Here is a tiny trained network, its code and every weight. The questions are about switching its units off for an input and a class, where a switched-off unit gives its printed mean instead of its output.

import numpy as np


def w(rows, s, z=0):
    codes = np.array(rows[::2]) - 128.0
    scale = np.full(codes.shape[1], s)
    scale[-1] = z or s
    return codes * scale


def f(y):
    return y / 2 * (1 + np.tanh(0.7978845608 * (y + 0.044715 * y**3)))


def log_softmax(a):
    a = a - a.max(-1, keepdims=True)
    return a - np.log(np.exp(a).sum(-1, keepdims=True))


def net(x, mask):
    res = np.array(x, float).reshape(1, 7) / 4 @ E
    y = f(res @ A[0][:, :-1].T + A[0][:, -1])
    res = res + np.where(mask, y, B[0][:, -1]) @ B[0][:, :-1]
    return log_softmax(res[-1] @ U[:, :-1].T + U[:, -1])


A, B = {}, {}
E = w([
[132,83,92,116,57,148,2,92,131,133,104],'x0',
[93,132,101,116,133,79,137,113,167,146,190],'x1',
[65,145,62,35,67,109,137,89,144,146,181],'x2',
[87,133,164,144,187,111,176,115,208,234,42],'x3',
[161,223,93,183,74,234,223,176,134,114,155],'x4',
[27,112,28,182,105,115,129,186,74,189,142],'x5',
[214,56,122,47,184,150,117,157,109,201,150],'x6',
],0.0059)
A[0] = w([
[41,161,41,167,151,99,179,180,125,199,129,201],'neuron 0',
[180,68,85,82,104,158,95,130,89,115,160,150],'neuron 1',
[59,149,66,138,141,108,172,176,141,206,122,180],'neuron 2',
[124,34,176,129,195,36,101,144,95,145,107,249],'neuron 3',
[92,183,93,92,74,90,156,73,124,83,209,61],'neuron 4',
[33,156,9,190,161,124,188,162,140,190,133,163],'neuron 5',
[180,62,44,16,136,154,121,182,40,156,217,123],'neuron 6',
[116,163,112,87,82,97,171,74,170,72,183,60],'neuron 7',
[102,144,60,92,81,112,141,136,96,93,215,150],'neuron 8',
[125,84,67,159,70,153,97,116,99,126,144,241],'neuron 9',
[127,77,126,12,147,118,142,78,238,253,116,223],'neuron 10',
],0.0059,0.002)
B[0] = w([
[73,137,69,113,94,74,91,142,111,142,156,235],'neuron 0',
[118,130,74,195,82,114,90,133,72,75,112,185],'neuron 1',
[52,111,115,130,87,56,88,132,145,138,161,208],'neuron 2',
[121,74,207,47,189,100,111,24,215,150,62,240],'neuron 3',
[136,180,127,84,113,102,164,148,160,185,195,194],'neuron 4',
[31,163,82,138,49,69,108,128,101,123,153,240],'neuron 5',
[111,134,95,255,100,157,141,187,61,20,102,227],'neuron 6',
[121,134,127,65,142,92,175,96,180,174,186,172],'neuron 7',
[108,197,93,120,106,114,167,193,113,165,165,210],'neuron 8',
[71,117,107,197,125,80,84,157,88,96,121,195],'neuron 9',
[131,69,181,131,214,140,88,69,186,75,23,254],'neuron 10',
],0.0069,0.0048)
U = w([
[228,145,198,173,221,253,225,189,134,115,84,71],'0',
[111,160,114,18,117,74,190,151,174,217,196,94],'1',
[113,16,169,42,183,88,28,2,183,116,61,254],'2',
[86,139,21,207,2,107,72,202,36,100,140,85],'3',
],0.0062,0.00081)

Each question gives the input, the list of numbers given to net, and the class t.
The units are the neurons (one row each of A and B). Each row of codes is followed by its name. A weight is (code - 128) times the scale printed after its matrix; where a second scale follows, it is the last column's (A, B and U).
mask holds one flag per neuron, in row order. A switched-off neuron (its flag False) gives its mean, the last column of its row in B, instead of its output. The means were averaged over made-up inputs and are rounded, as every weight is.
A unit's drop is (log p(t) with every unit on - log p(t) with that unit switched off) / (log p(t) with every unit on - log p(t) with every unit switched off).
The circuit of an input: a set's keep is (log p(t) with only the set's units on - log p(t) with every unit switched off) / (log p(t) with every unit on - log p(t) with every unit switched off). Starting from all 11 units, units are removed one at a time, each time the one whose removal leaves the highest keep (on an exact tie, the one counted first), for as long as the keep stays at least 0.8.
circuit, biggest first: the units of the circuit, biggest drop first
k most important neurons: the k neurons with the biggest drops, biggest first
drop of u: that unit's drop, to one decimal
input [-6,2,6,0,-4,-6,-7], class 1: circuit, biggest first -> (neuron 4; neuron 7)
input [3,-8,2,-1,7,-2,-3], class 0: 4 most important neurons -> (neuron 5; neuron 0; neuron 2; neuron 6)
input [-4,7,-8,5,6,2,6], class 1: circuit, biggest first -> (neuron 6; neuron 5)
input [-6,-5,0,-5,4,-2,-6], class 0: circuit, biggest first -> (neuron 5; neuron 0)
input [-3,-1,-6,4,-1,6,3], class 2: most important neuron -> (neuron 3)
input [-6,-1,-1,-4,-3,2,8], class 0: circuit, biggest first -> (neuron 6; neuron 5; neuron 0)
input [0,2,-7,-2,-3,2,-7], class 2: 2 most important neurons -> (neuron 6; neuron 8)
input [-5,1,-6,1,7,2,4], class 3: circuit, biggest first -> (neuron 3; neuron 5)
input [-6,-7,6,-8,1,-4,-6], class 1: 2 most important neurons -> (neuron 7; neuron 4)
input [4,-3,5,3,3,-4,-6], class 0: circuit, biggest first -> (neuron 5; neuron 0)
input [6,-1,-3,5,6,-4,-5], class 0: 3 most important neurons -> (neuron 5; neuron 0; neuron 2)
input [-6,-1,3,-7,0,-1,-5], class 1: drop of neuron 6 -> 0.1
input [-8,5,-3,-6,-3,-2,4], class 0: drop of neuron 6 -> 0.2
input [1,2,6,4,5,-4,8], class 0: drop of neuron 3 -> 0.4
input [1,7,-5,5,2,-5,-6], class 0: most important neuron -> (neuron 3)
